Below are the code and all the weights of a small trained network. Each question names an input and a target symbol and asks about switching units off, where a switched-off unit gives its printed mean instead of its output.

import numpy as np


def w(rows, s, z=0):
    codes = np.array(rows[::2]) - 128.0
    scale = np.full(codes.shape[1], s)
    scale[-1] = z or s
    return codes * scale


def f(y):
    return np.maximum(y, 0)


def softmax(a):
    e = np.exp(a - a.max(-1, keepdims=True))
    return e / e.sum(-1, keepdims=True)


def log_softmax(a):
    a = a - a.max(-1, keepdims=True)
    return a - np.log(np.exp(a).sum(-1, keepdims=True))


def net(x, mask):
    ids = ['αβγδεζηθμξπστψω'.index(c) for c in x.split()]
    T = len(ids)
    res = E[ids] + P[:T]
    u = 0
    for l in range(3):
        q, k, v = (res @ M[l].T for M in (Q, K, V))
        z = softmax(np.where(np.tri(T) > 0, q @ k.T / 4**0.5, -1e9)) @ v
        res = res + np.where(mask[u], z, O[l][:, -1]) @ O[l][:, :-1]
        u += 1
        y = f(res @ A[l][:, :-1].T + A[l][:, -1])
        res = res + np.where(mask[u : u + 4], y, B[l][:, -1]) @ B[l][:, :-1]
        u += 4
    return log_softmax(res[-1] @ U[:, :-1].T + U[:, -1])


Q, K, V, O, A, B = {}, {}, {}, {}, {}, {}
E = w([
[132,204,7],'α',
[128,86,72],'β',
[133,88,72],'γ',
[131,81,74],'δ',
[135,85,73],'ε',
[126,89,75],'ζ',
[135,80,70],'η',
[145,78,69],'θ',
[200,67,52],'μ',
[73,53,103],'ξ',
[45,49,116],'π',
[120,86,132],'σ',
[115,132,180],'τ',
[64,119,171],'ψ',
[194,176,201],'ω',
],0.018)
P = w([
[165,165,52],'0',
[155,105,57],'1',
[151,82,84],'2',
[150,66,129],'3',
[155,63,158],'4',
[164,52,209],'5',
[175,47,232],'6',
[182,40,254],'7',
],0.0073)
Q[0] = w([
[140,248,116],'0.h1',
[98,175,153],'0.h1',
[137,107,80],'0.h1',
[196,69,143],'0.h1',
],0.017)
K[0] = w([
[96,234,51],'0.h1',
[130,173,11],'0.h1',
[97,90,151],'0.h1',
[170,32,223],'0.h1',
],0.012)
V[0] = w([
[73,254,82],'0.h1',
[235,199,40],'0.h1',
[190,71,90],'0.h1',
[64,70,109],'0.h1',
],0.0066)
O[0] = w([
[94,95,93,3],'0.h1',
[171,1,249,135],'0.h1',
[200,173,162,231],'0.h1',
[116,231,110,183],'0.h1',
],0.0054,0.0046)
A[0] = w([
[80,166,253,117],'0.n1',
[119,27,118,210],'0.n2',
[101,110,139,3],'0.n3',
[200,228,76,183],'0.n4',
],0.0082,0.0032)
B[0] = w([
[12,14,98,170],'0.n1',
[166,209,63,253],'0.n2',
[84,163,159,128],'0.n3',
[1,94,184,188],'0.n4',
],0.0077,0.0056)
Q[1] = w([
[164,88,114],'1.h1',
[218,124,70],'1.h1',
[111,232,135],'1.h1',
[117,2,120],'1.h1',
],0.0095)
K[1] = w([
[238,25,158],'1.h1',
[4,77,73],'1.h1',
[242,82,7],'1.h1',
[71,129,250],'1.h1',
],0.0034)
V[1] = w([
[119,83,122],'1.h1',
[99,95,119],'1.h1',
[91,43,184],'1.h1',
[1,77,112],'1.h1',
],0.0078)
O[1] = w([
[119,168,162,249],'1.h1',
[152,108,128,195],'1.h1',
[153,41,18,66],'1.h1',
[180,3,209,96],'1.h1',
],0.0044,0.0012)
A[1] = w([
[111,51,47,85],'1.n1',
[147,2,74,215],'1.n2',
[156,77,130,192],'1.n3',
[80,226,106,2],'1.n4',
],0.01,0.0052)
B[1] = w([
[88,209,93,175],'1.n1',
[81,254,176,254],'1.n2',
[12,208,204,190],'1.n3',
[114,86,173,133],'1.n4',
],0.0058,0.0095)
Q[2] = w([
[76,244,134],'2.h1',
[188,92,94],'2.h1',
[52,107,151],'2.h1',
[206,151,136],'2.h1',
],0.011)
K[2] = w([
[55,96,237],'2.h1',
[102,142,54],'2.h1',
[140,30,158],'2.h1',
[214,254,82],'2.h1',
],0.0091)
V[2] = w([
[39,91,125],'2.h1',
[155,4,160],'2.h1',
[2,88,31],'2.h1',
[181,37,236],'2.h1',
],0.0089)
O[2] = w([
[139,120,62,180],'2.h1',
[63,154,119,2],'2.h1',
[95,8,17,147],'2.h1',
[110,198,129,63],'2.h1',
],0.012,0.0067)
A[2] = w([
[254,173,62,161],'2.n1',
[156,33,131,2],'2.n2',
[113,87,217,162],'2.n3',
[75,242,190,116],'2.n4',
],0.0098,0.0094)
B[2] = w([
[56,105,228,239],'2.n1',
[238,254,142,153],'2.n2',
[82,189,106,164],'2.n3',
[205,89,96,250],'2.n4',
],0.011)
U = w([
[149,123,148,60],'α',
[150,107,157,124],'β',
[140,117,158,79],'γ',
[145,107,162,79],'δ',
[141,115,160,92],'ε',
[148,109,157,87],'ζ',
[145,101,165,120],'η',
[134,116,171,102],'θ',
[118,161,203,92],'μ',
[171,92,130,138],'ξ',
[178,110,96,91],'π',
[121,153,144,194],'σ',
[45,254,133,253],'τ',
[99,130,97,178],'ψ',
[166,217,128,138],'ω',
],0.012,0.0053)

Each question gives the input, a string of symbols that net reads in full, and the target symbol t.
The units are the heads (4 rows each of Q, K, V and O) and the neurons (one row each of A and B). Each row of codes is followed by its name. A weight is (code - 128) times the scale printed after its matrix; where a second scale follows, it is the last column's (O, A, B and U).
mask holds one flag per unit, layer by layer, with each layer's heads first. A switched-off unit (its flag False) gives its mean, the last column of its rows in O or B, instead of its output. The means were averaged over made-up inputs and are rounded, as every weight is.
A unit's drop is (log p(t) with every unit on - log p(t) with that unit switched off) / (log p(t) with every unit on - log p(t) with every unit switched off).
The circuit of an input: a set's keep is (log p(t) with only the set's units on - log p(t) with every unit switched off) / (log p(t) with every unit on - log p(t) with every unit switched off). Starting from the 12 units with the biggest drops (on a tie, the unit counted first), units are removed one at a time, each time the one whose removal leaves the highest keep (on an exact tie, the one counted first), for as long as the keep stays at least 0.8.
units of the circuit, in order: the units of the circuit, biggest drop first
unit that matters most: the unit with the biggest drop
k most important neurons: the k neurons with the biggest drops, biggest first
k most important neurons of layer l: the k neurons of layer l with the biggest drops, biggest first
input σ ψ δ θ δ τ σ ξ, target τ: units of the circuit, in order -> [2.n4; 2.h1]
input ω ω τ ψ ω θ, target ω: units of the circuit, in order -> [2.n4; 2.h1; 0.h1; 0.n2]
input η α ψ η β, target ψ: units of the circuit, in order -> [2.h1; 0.n1; 0.h1]
input γ ω ξ τ, target ω: unit that matters most -> 2.h1
input μ μ μ ω β, target ω: units of the circuit, in order -> [2.n4; 2.h1; 0.h1; 1.n2]
input ψ θ α ψ ε η ψ ξ, target ψ: units of the circuit, in order -> [2.h1; 0.n1]
input γ ξ τ α ψ ψ ξ τ, target ψ: units of the circuit, in order -> [2.h1; 0.n1]
input μ ξ γ μ γ π ω σ, target ω: 2 most important neurons -> [2.n4; 2.n1]
input σ β ω ξ ω π, target ω: 2 most important neurons -> [2.n4; 2.n1]
input α τ α ω τ τ ξ η, target τ: units of the circuit, in order -> [0.h1; 2.n4]
input γ θ ε μ δ ψ, target ψ: units of the circuit, in order -> [0.n1; 2.h1]
input μ ζ ε ω ζ ω β ψ, target ω: units of the circuit, in order -> [2.n4; 0.n2; 2.h1; 0.h1]
input τ ξ β ω μ ω τ, target ω: units of the circuit, in order -> [2.n4; 2.h1]
input μ η ψ ξ μ, target ψ: units of the circuit, in order -> [2.h1; 0.n1; 0.h1; 0.n4]
input β π π β θ, target π: units of the circuit, in order -> [2.h1]
input η ψ θ ψ, target ψ: units of the circuit, in order -> [2.h1; 0.n1]
input μ ζ δ β δ α τ η, target τ: units of the circuit, in order -> [2.n4; 0.h1]
input μ ε π, target π: units of the circuit, in order -> [2.h1; 2.n2]
input ε ε η β ξ α ω η, target ω: 3 most important neurons -> [2.n4; 1.n2; 1.n3]
input α ξ β π τ, target τ: unit that matters most -> 1.h1
input β π ε τ θ, target τ: 2 most important neurons -> [0.n1; 0.n2]
input π β μ ω β δ, target ω: 4 most important neurons -> [2.n4; 1.n2; 1.n3; 1.n1]
input μ μ δ, target μ: 2 most important neurons of layer 2 -> [2.n1; 2.n4]
input ξ ξ ε τ μ, target τ: 2 most important neurons -> [0.n1; 1.n2]
input τ π δ, target τ: 3 most important neurons of layer 0 -> [0.n2; 0.n4; 0.n1]
input ξ θ ω ω, target ω: 4 most important neurons -> [2.n4; 0.n1; 2.n3; 2.n1]
input μ π ω β ζ ω α μ, target ω: 3 most important neurons -> [1.n3; 1.n2; 2.n4]
input α μ β μ, target μ: most important neuron -> [2.n1]
input η γ η τ ζ τ ε β, target τ: 2 most important neurons -> [0.n1; 2.n4]
